Here is a tiny trained network, its code and every weight. The questions are about switching its units off for an input and a target symbol, where a switched-off unit gives its printed mean instead of its output.

import numpy as np


def w(rows, s, z=0):
    codes = np.array(rows[::2]) - 128.0
    scale = np.full(codes.shape[1], s)
    scale[-1] = z or s
    return codes * scale


def f(y):
    return np.maximum(y, 0)


def softmax(a):
    e = np.exp(a - a.max(-1, keepdims=True))
    return e / e.sum(-1, keepdims=True)


def log_softmax(a):
    a = a - a.max(-1, keepdims=True)
    return a - np.log(np.exp(a).sum(-1, keepdims=True))


def net(x, mask):
    ids = ['αβγεζθλμπστφψω'.index(c) for c in x.split()]
    T = len(ids)
    res = E[ids] + P[:T]
    u = 0
    for l in range(3):
        q, k, v = (res @ M[l].T for M in (Q, K, V))
        z = softmax(np.where(np.tri(T) > 0, q @ k.T / 4**0.5, -1e9)) @ v
        res = res + np.where(mask[u], z, O[l][:, -1]) @ O[l][:, :-1]
        u += 1
        y = f(res @ A[l][:, :-1].T + A[l][:, -1])
        res = res + np.where(mask[u : u + 8], y, B[l][:, -1]) @ B[l][:, :-1]
        u += 8
    return log_softmax(res[-1] @ U[:, :-1].T + U[:, -1])


Q, K, V, O, A, B = {}, {}, {}, {}, {}, {}
E = w([
[133,167,168,85,90,208,156,109],'α',
[88,131,175,128,32,214,135,156],'β',
[129,154,144,104,68,161,116,120],'γ',
[168,164,137,85,145,145,83,112],'ε',
[94,103,177,155,54,188,75,178],'ζ',
[124,122,206,133,70,228,126,114],'θ',
[160,186,149,59,149,169,121,117],'λ',
[118,92,173,162,86,166,36,175],'μ',
[139,137,131,99,105,152,108,204],'π',
[182,104,140,123,163,144,79,196],'σ',
[203,94,203,150,150,197,108,86],'τ',
[144,192,43,47,145,50,69,211],'φ',
[169,171,157,78,26,122,130,1],'ψ',
[204,126,95,104,140,60,55,123],'ω',
],0.014)
P = w([
[51,135,96,141,175,141,117,116],'0',
[92,184,127,175,176,129,157,111],'1',
[110,189,96,169,126,161,96,118],'2',
[101,75,92,85,134,150,124,107],'3',
[98,139,186,119,167,81,148,135],'4',
[163,185,139,155,114,135,127,125],'5',
[159,103,101,92,81,161,101,118],'6',
[128,80,180,58,117,94,137,144],'7',
[171,186,216,134,107,80,150,152],'8',
[219,146,128,118,63,154,103,138],'9',
[188,54,159,37,69,113,135,142],'10',
[171,127,252,77,98,64,114,161],'11',
[254,180,180,120,55,128,118,158],'12',
],0.014)
Q[0] = w([
[75,116,183,156,182,57,178,127],'0.h1',
[155,227,227,145,106,103,111,168],'0.h1',
[100,61,199,10,115,100,122,139],'0.h1',
[145,120,154,78,131,192,108,158],'0.h1',
],0.014)
K[0] = w([
[137,209,26,182,121,204,55,99],'0.h1',
[220,68,111,23,55,191,61,149],'0.h1',
[254,242,182,195,63,138,123,186],'0.h1',
[201,127,158,95,93,54,152,182],'0.h1',
],0.01)
V[0] = w([
[160,124,108,84,189,145,167,238],'0.h1',
[154,72,86,191,123,82,11,140],'0.h1',
[192,173,150,118,211,160,90,83],'0.h1',
[162,191,75,55,110,40,151,84],'0.h1',
],0.011)
O[0] = w([
[92,122,196,150,79,19,248,170,123],'0.h1',
[154,52,24,88,79,152,169,75,77],'0.h1',
[202,239,108,252,87,134,171,157,254],'0.h1',
[92,160,114,226,100,49,35,71,54],'0.h1',
],0.011,0.0037)
A[0] = w([
[86,178,83,67,129,84,154,224,126],'0.n1',
[209,160,132,228,148,101,116,164,109],'0.n2',
[109,48,116,174,107,144,68,252,199],'0.n3',
[152,187,46,146,72,186,193,113,160],'0.n4',
[231,237,66,22,255,5,157,71,253],'0.n5',
[121,115,174,169,167,215,135,109,39],'0.n6',
[101,128,40,139,38,154,64,78,99],'0.n7',
[15,127,149,134,39,178,161,155,77],'0.n8',
],0.0047,0.0045)
B[0] = w([
[125,150,72,142,87,17,160,128,173],'0.n1',
[139,42,82,111,45,177,176,122,255],'0.n2',
[172,180,72,27,53,148,190,61,197],'0.n3',
[96,2,121,167,114,141,112,165,231],'0.n4',
[113,78,107,140,18,181,26,201,250],'0.n5',
[88,83,104,90,159,66,120,82,161],'0.n6',
[163,155,123,162,139,54,201,129,175],'0.n7',
[189,166,76,136,177,106,77,119,163],'0.n8',
],0.0056,0.0064)
Q[1] = w([
[151,157,152,92,124,90,113,104],'1.h1',
[215,105,127,128,119,121,148,86],'1.h1',
[105,86,147,144,39,165,103,185],'1.h1',
[2,146,11,141,219,59,149,92],'1.h1',
],0.0088)
K[1] = w([
[119,114,130,128,68,159,114,180],'1.h1',
[163,97,135,111,129,66,94,159],'1.h1',
[221,85,202,140,67,151,112,79],'1.h1',
[2,157,55,169,167,177,173,146],'1.h1',
],0.0088)
V[1] = w([
[199,43,162,207,179,154,172,126],'1.h1',
[212,132,202,127,206,116,166,2],'1.h1',
[154,155,34,100,179,56,103,231],'1.h1',
[150,77,167,187,187,120,142,117],'1.h1',
],0.0053)
O[1] = w([
[219,159,159,141,196,75,185,88,202],'1.h1',
[240,229,73,92,194,128,172,138,1],'1.h1',
[144,15,212,252,120,192,142,221,28],'1.h1',
[158,182,131,65,214,170,145,201,44],'1.h1',
],0.0041,0.0034)
A[1] = w([
[130,112,106,163,153,119,43,68,64],'1.n1',
[126,101,223,142,144,150,136,57,253],'1.n2',
[142,216,40,106,129,107,182,114,168],'1.n3',
[154,51,103,138,177,67,89,215,167],'1.n4',
[167,134,132,143,158,138,30,129,164],'1.n5',
[85,107,170,36,188,108,109,125,43],'1.n6',
[137,193,177,114,135,169,141,254,91],'1.n7',
[159,225,127,196,143,142,110,138,175],'1.n8',
],0.0065,0.0049)
B[1] = w([
[143,208,57,165,37,114,247,169,168],'1.n1',
[93,197,39,89,42,119,26,181,207],'1.n2',
[133,60,172,185,153,150,84,56,178],'1.n3',
[165,103,181,140,87,178,60,38,173],'1.n4',
[170,227,90,188,58,153,142,107,201],'1.n5',
[22,88,176,135,70,140,66,143,170],'1.n6',
[207,214,118,117,253,71,106,105,254],'1.n7',
[104,31,141,231,107,130,73,169,249],'1.n8',
],0.0054,0.007)
Q[2] = w([
[146,155,139,120,92,156,125,165],'2.h1',
[43,92,168,153,254,114,172,123],'2.h1',
[125,133,47,126,106,113,111,102],'2.h1',
[112,139,112,127,207,103,127,116],'2.h1',
],0.008)
K[2] = w([
[184,141,133,74,94,60,94,56],'2.h1',
[22,114,58,180,215,145,158,140],'2.h1',
[153,89,194,135,108,186,96,95],'2.h1',
[41,140,113,168,254,195,185,125],'2.h1',
],0.0062)
V[2] = w([
[182,108,133,122,116,110,88,144],'2.h1',
[137,107,31,98,152,44,75,254],'2.h1',
[178,111,165,107,78,119,85,132],'2.h1',
[97,89,94,163,170,146,108,166],'2.h1',
],0.0077)
O[2] = w([
[113,32,121,137,200,140,138,140,208],'2.h1',
[125,85,122,112,255,38,152,169,157],'2.h1',
[136,114,124,146,209,199,118,91,250],'2.h1',
[178,88,207,110,160,77,133,122,93],'2.h1',
],0.0078,0.011)
A[2] = w([
[144,108,243,73,35,133,93,240,138],'2.n1',
[75,193,1,139,114,148,148,96,127],'2.n2',
[223,105,228,108,100,144,113,143,115],'2.n3',
[197,131,104,243,61,33,137,104,164],'2.n4',
[105,133,114,98,83,106,152,73,81],'2.n5',
[95,77,209,143,133,75,116,96,152],'2.n6',
[178,50,61,55,114,166,206,105,87],'2.n7',
[28,194,167,81,134,77,145,129,254],'2.n8',
],0.0068,0.0071)
B[2] = w([
[111,119,120,147,94,79,164,255,186],'2.n1',
[183,87,141,150,123,30,144,107,167],'2.n2',
[118,164,93,75,97,141,160,151,182],'2.n3',
[63,141,195,86,189,191,203,113,254],'2.n4',
[121,80,127,164,102,182,90,130,133],'2.n5',
[140,149,115,76,99,114,121,87,148],'2.n6',
[73,233,88,204,165,102,120,158,201],'2.n7',
[172,90,127,95,129,14,105,41,154],'2.n8',
],0.0084,0.014)
U = w([
[133,221,104,214,126,92,119,86,60],'α',
[65,172,147,93,135,121,151,61,93],'β',
[216,135,109,143,63,58,162,109,214],'γ',
[84,185,223,175,145,166,123,154,12],'ε',
[60,198,45,154,127,143,125,123,54],'ζ',
[122,159,185,49,116,178,99,104,135],'θ',
[104,236,189,183,125,122,61,181,63],'λ',
[43,197,107,114,115,183,113,149,56],'μ',
[162,175,102,154,70,69,214,164,166],'π',
[253,133,114,166,81,148,222,202,88],'σ',
[207,221,154,62,166,195,185,78,164],'τ',
[119,97,113,161,213,106,151,67,197],'φ',
[131,160,96,171,68,150,51,58,253],'ψ',
[142,18,138,177,117,217,132,111,183],'ω',
],0.0057,0.0047)

Each question gives the input, a string of symbols that net reads in full, and the target symbol t.
The units are the heads (4 rows each of Q, K, V and O) and the neurons (one row each of A and B). Each row of codes is followed by its name. A weight is (code - 128) times the scale printed after its matrix; where a second scale follows, it is the last column's (O, A, B and U).
mask holds one flag per unit, layer by layer, with each layer's heads first. A switched-off unit (its flag False) gives its mean, the last column of its rows in O or B, instead of its output. The means were averaged over made-up inputs and are rounded, as every weight is.
A unit's drop is (log p(t) with every unit on - log p(t) with that unit switched off) / (log p(t) with every unit on - log p(t) with every unit switched off).
The circuit of an input: a set's keep is (log p(t) with only the set's units on - log p(t) with every unit switched off) / (log p(t) with every unit on - log p(t) with every unit switched off). Starting from the 12 units with the biggest drops (on a tie, the unit counted first), units are removed one at a time, each time the one whose removal leaves the highest keep (on an exact tie, the one counted first), for as long as the keep stays at least 0.8.
units of the circuit, in order: the units of the circuit, biggest drop first
unit that matters most: the unit with the biggest drop
k most important neurons: the k neurons with the biggest drops, biggest first
k most important neurons of layer l: the k neurons of layer l with the biggest drops, biggest first
input ε φ τ β β α γ θ μ τ λ β θ, target ε: 2 most important neurons -> (2.n4, 1.n8)
input ψ α λ ζ β ψ ζ α β, target μ: units of the circuit, in order -> (0.h1, 2.n7)
input λ θ ω ψ ε β σ μ γ θ, target μ: units of the circuit, in order -> (0.h1, 2.n7)
input τ λ θ, target σ: units of the circuit, in order -> (0.h1)
input ω ζ ζ σ, target μ: units of the circuit, in order -> (2.n7, 0.h1)
input π μ ζ ζ π φ, target φ: units of the circuit, in order -> (2.h1, 0.n5)
input μ μ ζ τ λ ζ ζ, target ε: units of the circuit, in order -> (0.h1, 2.n4)
input λ ψ θ λ ζ ζ ψ μ α, target α: 2 most important neurons -> (2.n2, 1.n1)
input ε τ μ, target ω: units of the circuit, in order -> (0.h1, 1.n8, 2.n7, 0.n4)
input ψ σ β ψ σ ζ μ ψ θ θ, target α: 2 most important neurons of layer 0 -> (0.n7, 0.n5)
input λ ζ ζ λ μ, target μ: 2 most important neurons of layer 2 -> (2.n7, 2.n2)
input σ τ λ λ λ β φ μ τ θ, target ζ: 2 most important neurons -> (2.n7, 2.n4)
input θ σ γ φ φ φ σ, target φ: 3 most important neurons of layer 2 -> (2.n4, 2.n3, 2.n1)
input μ ζ ε τ ζ σ γ φ π β, target β: unit that matters most -> 0.h1
input α ζ π λ τ σ, target τ: 2 most important neurons -> (2.n4, 1.n7)
input τ φ μ α ψ, target ζ: units of the circuit, in order -> (2.n7, 0.h1)
input λ μ φ θ μ τ α ε ζ θ ε β, target τ: 3 most important neurons -> (1.n7, 1.n8, 0.n4)
input μ ψ ε λ ω ε μ λ π σ λ λ σ, target ε: units of the circuit, in order -> (0.h1, 2.n4)
input σ λ σ γ ω, target ω: units of the circuit, in order -> (0.n5, 1.n4, 1.h1)
input σ λ α β μ τ γ, target ζ: 4 most important neurons -> (2.n7, 2.n4, 0.n4, 1.n7)
input γ θ ζ σ ψ π λ, target ψ: 3 most important neurons of layer 2 -> (2.n7, 2.n1, 2.n2)
input ψ ψ ζ ω γ π λ ψ ω ψ ψ φ, target α: 2 most important neurons -> (1.n1, 2.n2)
input π μ μ ω α β β λ τ θ μ, target τ: units of the circuit, in order -> (1.h1, 0.h1, 1.n7)
input π φ ω τ β σ τ ψ α, target ψ: unit that matters most -> 2.h1
input τ θ φ λ μ, target β: units of the circuit, in order -> (0.h1, 2.n4, 2.n6)
input π τ τ β, target σ: 2 most important neurons -> (2.n4, 0.n4)
input α φ σ β β μ γ ζ ε, target ψ: 2 most important neurons -> (2.n4, 1.n5)
